Each row has a name. After each piece below comes the name of the row it's from, unless a question asks for something else. Each question is about the rows just above it. Places in a row count from 0.

[167 162 142 181  59 131 141 115 158 133] -> sufe
[141  59 181 115 133 131 158 141 162 167] -> vil
[131 115  59 158 162 181 168 141 141 133] -> nev
[167] with +1 step of 1 on every entry:	[168]
The row named nev:	[131 115  59 158 162 181 168 141 141 133]
The row named vil:	[141  59 181 115 133 131 158 141 162 167]
Shift each entry of [115 158] by -1 times 1:	[114 157]
Put [115 162 167 141 181 133 141 131  59 158] back in order: which row is it?	vil
Put [158 141 162 167 141  59 181 115 133 131] back in order: which row is it?	vil
tags:
[158] -> K_253
[141] -> K_923
[140] -> K_186
[142] -> K_385
[162] -> K_706
[161] -> K_819
[159] -> K_982
Look up the entry of sufe at place 8 in the table:	K_253

[154 129 138 152 125 121 126 125 135 110]  ponav
[154 132 114 108 109 128 131 116 142 118]  luvul
[154 132 114 108 109 128 155 132 172 152]  Pok
The row named luvul:	[154 132 114 108 109 128 131 116 142 118]
[114 108] with -1 step of 1 on every entry:	[113 107]

[128 105  99 130 143 104 149 201 121  90  96 102 120 118 146 133 157 132
 143 146 113 156 148 101  89 109 118 117  98 146 169  94 166 116 166 152
 136 136 159 149 169 143 172 159 114 117 140 142]  Ponu
[129 121 121 144 131 122 131 123 137 109 115 117 132 116 126 126 127 139
 126 125 122 121 129 139 130 134 117 121 113 132 119 135 130 124 135 123
 124 150 137 107 118 144 118 139 125 132 116 124]  Kiv
[159 157 117 105 101 148 104 113  99 146 114 109 118 143 136 116 156 169
 149  96 130  94 121 128 133 117 146 132 169  89 146  98 142 140 166 159
 118 102 136  90 172 201 152 166 143 143 120 150]  kuzot
The row named Kiv:	[129 121 121 144 131 122 131 123 137 109 115 117 132 116 126 126 127 139
 126 125 122 121 129 139 130 134 117 121 113 132 119 135 130 124 135 123
 124 150 137 107 118 144 118 139 125 132 116 124]
Which row holds these entries in another order? [116 124 129 121 121 144 131 122 131 123 137 109 115 117 132 116 126 126
 127 139 126 125 122 121 129 139 130 134 117 121 113 132 119 135 130 124
 135 123 124 150 137 107 118 144 118 139 125 132]	Kiv
[166 152 136 136 159 149 169 143 172 159 114 117 140 142 128 105  99 130
 143 104 149 201 121  90  96 102 120 118 146 133 157 132 143 146 113 156
 148 101  89 109 118 117  98 146 169  94 166 116] is which row reordered?	Ponu
Put [150 120 143 143 166 152 201 172  90 136 102 118 159 166 140 142  98 146
  89 169 132 146 117 133 128 121  94 130  96 149 169 156 116 136 143 118
 109 114 146  99 113 104 148 101 105 117 157 159] back in order: which row is it?	kuzot

[120 131 146 127 104 133 102 150 149 134 128 107 109 149 149 113 151 117
 125 129 139 115 123 141 119 118 127 136 133 117 110 110 116 150 133 112
 111 130 119 109 114 122 136 142 100 123 112 111 131 128 130 103 128 130
 164 103 104 127]  zed
[106 114 108 124 102 134 105 129 142 141 119 143 128 134 143  91 116 126
 140 128 122 111 144 149 129 130 114 124 133 103 106 107 124 144 146 114
 126 118 107 103 105 137 137 136 122 130 115 116 137 150 135 113 105 142
 150 113 100 146]  Vike
[124 147 134 128 124 126  86 137 149 148 132 112 123 152 133  98 146 108
 128 111 140  99 129 148 131 116 112 114 133 109 124 110 126 141 139 118
 134 118 110 127 117 130 122 132 119 138 108 122 138 128 129 124 112 117
 164 124 116 123]  zamug
[105 113 149 143 106 115 102 114 122 128 106 119 107 146 114 144 107 103
 134 146 143 137 124 124 134 118 116 136 150 133 129 116 128 126 137 135
 111  91 130 122 140 126 137 150 144 105 131 129 124 142 114 108 141 103
 105 142 113 100]  pezik
[106 114 108 124 102 134 105 129 142 141 119 100 128 134 143  91 116 126
 140 128 122 111 144 149 129 130 114 124 133 103 106 107 124 144 146 114
 126 118 107 103 105 137 137 136 122 130 115 116 137 150 135 113 105 142
 150 113 100 146]  mube
[128 124 121 123 123 145 122 140 134 111 154 141 137 133 109 130 142 103
 124 121 119 129 103 114 131 123 114 135 140 126 110 121 138 148 159 140
 137 141 126 118 110 116 117 148 156 106 107 114 108 142 104 132 133 112
 142 132 128 138]  mafif
[148 138 137 133 125 135 121 128 108 132 133 123 127 150 131 116 156 151
 126 159 120 137 140 136 124 111 137 149 122 108 111  87 131 150 116 123
 109 129 125 119 138 145 110 117 136 127 123 144 135 147 134 137 157 131
 122 137 137 119]  gofan
[158 144 124 130 144 138 132 137 118 124 124 127 132 145 129 115 123 146
 128 137 133 107 155 156 141 114 136 119  98 116 132  96 129 141 116 147
 115 133 111 125 121 130 110 153 141 128 122 161 132 128 130 115 132 147
 119 115 132 120]  timol
[116 121 135 133 106 128 121 130 103 107  69 124 114 113 125 103 151 138
 135 135 166 114  98 100 143 126 160 118 124 121 129 155 154 127 112 108
 156 112 124  94 130 130 116 148 126 123 119 135 127 101 115 112 153 127
 117 112 169 139]  taf
The row named Vike:	[106 114 108 124 102 134 105 129 142 141 119 143 128 134 143  91 116 126
 140 128 122 111 144 149 129 130 114 124 133 103 106 107 124 144 146 114
 126 118 107 103 105 137 137 136 122 130 115 116 137 150 135 113 105 142
 150 113 100 146]
Shift each entry of [128 121 130] by -1 times 1:	[127 120 129]
[146 100 113 150 142 105 113 135 150 137 116 115 130 122 136 137 137 105
 103 107 118 126 114 146 144 124 107 106 103 133 124 114 130 129 149 144
 111 122 128 140 126 116  91 143 134 128 143 119 141 142 129 105 134 102
 124 108 114 106] is which row reordered?	Vike
[124] with -1 step of 1 on every entry:	[123]
The row named taf:	[116 121 135 133 106 128 121 130 103 107  69 124 114 113 125 103 151 138
 135 135 166 114  98 100 143 126 160 118 124 121 129 155 154 127 112 108
 156 112 124  94 130 130 116 148 126 123 119 135 127 101 115 112 153 127
 117 112 169 139]

[166  92 100 151 134 119 131] : dasi
[166  92 134 119  99 131 151] : Ren
[166  92 155 151  78  70 133] : Gil
[ 81 138 132 119  53 140 126] : vika
Which row holds these entries in another order? [151 166 134 131 100 119  92]	dasi
Table of tags by key:
[70] -> K_784
[131] -> K_414
[92] -> K_128
[132] -> K_975
[71] -> K_396
The tag of Gil, keyed by place 5:	K_784
q: [166  92 100 151 134 119 131]	dasi
Move every entry of [166  92 134] by +1 step of 1.	[167  93 135]
q: [166  92 155 151  78  70 133]	Gil
The row named vika:	[ 81 138 132 119  53 140 126]

[ 99 119 119 104 141 123 134] = mita
[116 141 141 120 127  93 136] = rutam
[100 109 109  88 129 116 130] = lafi
[116 141 141 120 131 116 123] = tulop
[123 111 111  98 108 109 139] = rer
[ 92  93  93  75 124  88 152] = kan
[119 123 123  89 111 104 127] = tob
The row named tulop:	[116 141 141 120 131 116 123]
Shift each entry of [123 123  89 111] by +1 times 1:	[124 124  90 112]

[124 134 130 122 140 125]  deda
[136 141 112 141 150 140]  danu
[169 185 127 127 147 158]  liro
[114 132 128 132 117 147]  megot
[128 138 138 143 117 113]  gufum
[132 134 149 126 133 136]  febub
[128 138 159 143 117 113]  Tezu
[124 133 122 136 155 121]  ker
[148 146 127 165 136 159]  fudu
The row named deda:	[124 134 130 122 140 125]
Put [125 140 122 130 134 124] back in order: which row is it?	deda

[166 167  96 158 155 140  92 176 169] : rivi
[ 84 183  85  93 121 124 181 136  94] : Duz
[123 179  83 112  99 136 144  78 119] : ligu
[160  93 134 171 132 107  76 170 155] : nimo
[178  95  81 122  86 103  72 161 184] : sagi
[ 74  79 168 165 177 115  79  86 103] : banuz
[ 88 110 103 113  82 175 172  89 103] : fute
[ 84 183  85  93 121 124 111 152 167] : Rep
[162 108 108 103 166 158 172 169 164] : nebu
[134 107 183 101 136 159 135 121  72] : Valo
[162 108 108 103 166 121  98 169 142] : Fivuv
[178  95  81 122  86 103  72 161 146] : gedo
The row named nimo:	[160  93 134 171 132 107  76 170 155]
tags:
[124] -> K_65
[106] -> K_232
[132] -> K_527
[107] -> K_334
[131] -> K_356
Look up the entry of nimo at place 5 in the table:	K_334
Move every entry of [177] by -1 step of 1.	[176]
Shift each entry of [ 88 110 103 113] by -1 times 1:	[ 87 109 102 112]
q: [160  93 134 171 132 107  76 170 155]	nimo
Put [103 108 108 158 162 164 166 169 172] back in order: which row is it?	nebu

[178 116  97 177 163 151 113]  mik
[109 108 122 158 178 160 104]  Zibo
[113  97 116 163 177 178 150]  feso
[ 97 113 116 150 163 177 178] is which row reordered?	feso
[158 178 160 104 109 108 122] is which row reordered?	Zibo

[124 103 128 134 200 117 136 121 138] -> vamez
[123 126 128 123 118 128 122 142 125] -> nam
[125 125 128 122 142 128 123 118 123] -> Menek
[129 143 128 142 120 142 130 128 147] -> pizit
[146 131 128 140 128 114 124 134 145] -> radib
[132 127 128 123 124 105 112 131 131] -> Bodol
[122 124 127 112 105 128 131 132 131] -> Tar
[117 122 128 107 127 117 117 126 109] -> tima
[142 147 128 120 128 129 142 130 144] -> Visu
[132 144 128 133 130 133 174 134 148] -> fiza
[128 133 130] with +1 step of 1 on every entry:	[129 134 131]
[131 131 132 127 128 123 124 105 112] is which row reordered?	Bodol
[200] with -1 step of 1 on every entry:	[199]
Move every entry of [117] by -1 step of 1.	[116]
Which row holds these entries in another order? [142 129 147 120 128 128 130 144 142]	Visu
Which row holds these entries in another order? [123 125 123 122 126 128 128 142 118]	nam
[125 142 122 128 118 123 128 126 123] is which row reordered?	nam

[124 118 118 118 122 124 131 134 143 146 159 173 164 168 179 164 160 151
 153 146 142 135 136 133 133 135 135 133] : kipa
[127 134 138 144 142 148 151 138 140 136 135 132 127 122 115 114 111 113
 107 111 117 127 138 142 152 168 169 165] : lik
[118 102 100  94  99  93  91 114 115 123 130 138 141 146 154 148 146 140
 138 131 122 118 107 112 109 102 108 115] : Vevev
[139 154 155 159 154 161 163 143 145 139 139 136 131 128 125 123 122 122
 120 122 124 128 132 133 136 142 142 140] : fadi
[127 127 129 133 136 144 152 141 146 144 148 149 143 142 149 147 150 151
 165 167 170 156 162 143 137 130 120 115] : Mel
[122 124 140 132 139 136 154 122 145 163 142 155 128 123 142 159 139 144
 154 133 136 131 128 161 120 122 139 125] : zufa
[138 139 131 124 119 111 103 115 111 115 115 116 123 124 121 119 114 109
  92  83  73  85  67  91  91  86  98 109] : bosak
[123 128 135 141 141 145 146 134 132 127 121 113 113 111 106 113 117 124
 131 141 152 152 169 156 161 169 160 148] : mison
Shift each entry of [143] by +1 times 1:	[144]
key -> tag
[159] -> K_229
[142] -> K_436
[168] -> K_485
The tag of kipa, keyed by place 10:	K_229
[127 129] with -1 step of 1 on every entry:	[126 128]
The row named mison:	[123 128 135 141 141 145 146 134 132 127 121 113 113 111 106 113 117 124
 131 141 152 152 169 156 161 169 160 148]
Move every entry of [107 111 117 127] by -1 step of 1.	[106 110 116 126]
q: [122 124 140 132 139 136 154 122 145 163 142 155 128 123 142 159 139 144
 154 133 136 131 128 161 120 122 139 125]	zufa
Which row holds these entries in another order? [154 145 139 155 124 136 142 128 139 139 161 120 143 122 142 122 131 128
 133 163 136 122 132 123 159 154 140 125]	fadi

[129 199 196 190 129 128 190 129 128]  zefa
[127 130 191 195 128 129 194 124 128]  Gebi
[192 128 190 128 198 191 192 126 128]  lam
[127 197 189 191 128 127 191 126 127]  nefiv
[193 130 190 131 127 194 127 190 192]  zalu
[129 127 191 192 125 192 123 191 192]  Susul
[193 193 194 127 194 193 191 128 127]  firum
[130 131 193 194 127 193 129 192 195]  kisob
tags:
[193] -> K_624
[194] -> K_403
[192] -> K_28
[127] -> K_457
[128] -> K_990
Join firum by its entry at place 8:	K_457
Shift each entry of [190] by +1 times 1:	[191]
The row named Susul:	[129 127 191 192 125 192 123 191 192]
The row named zefa:	[129 199 196 190 129 128 190 129 128]
[130 190 131] with +1 step of 1 on every entry:	[131 191 132]

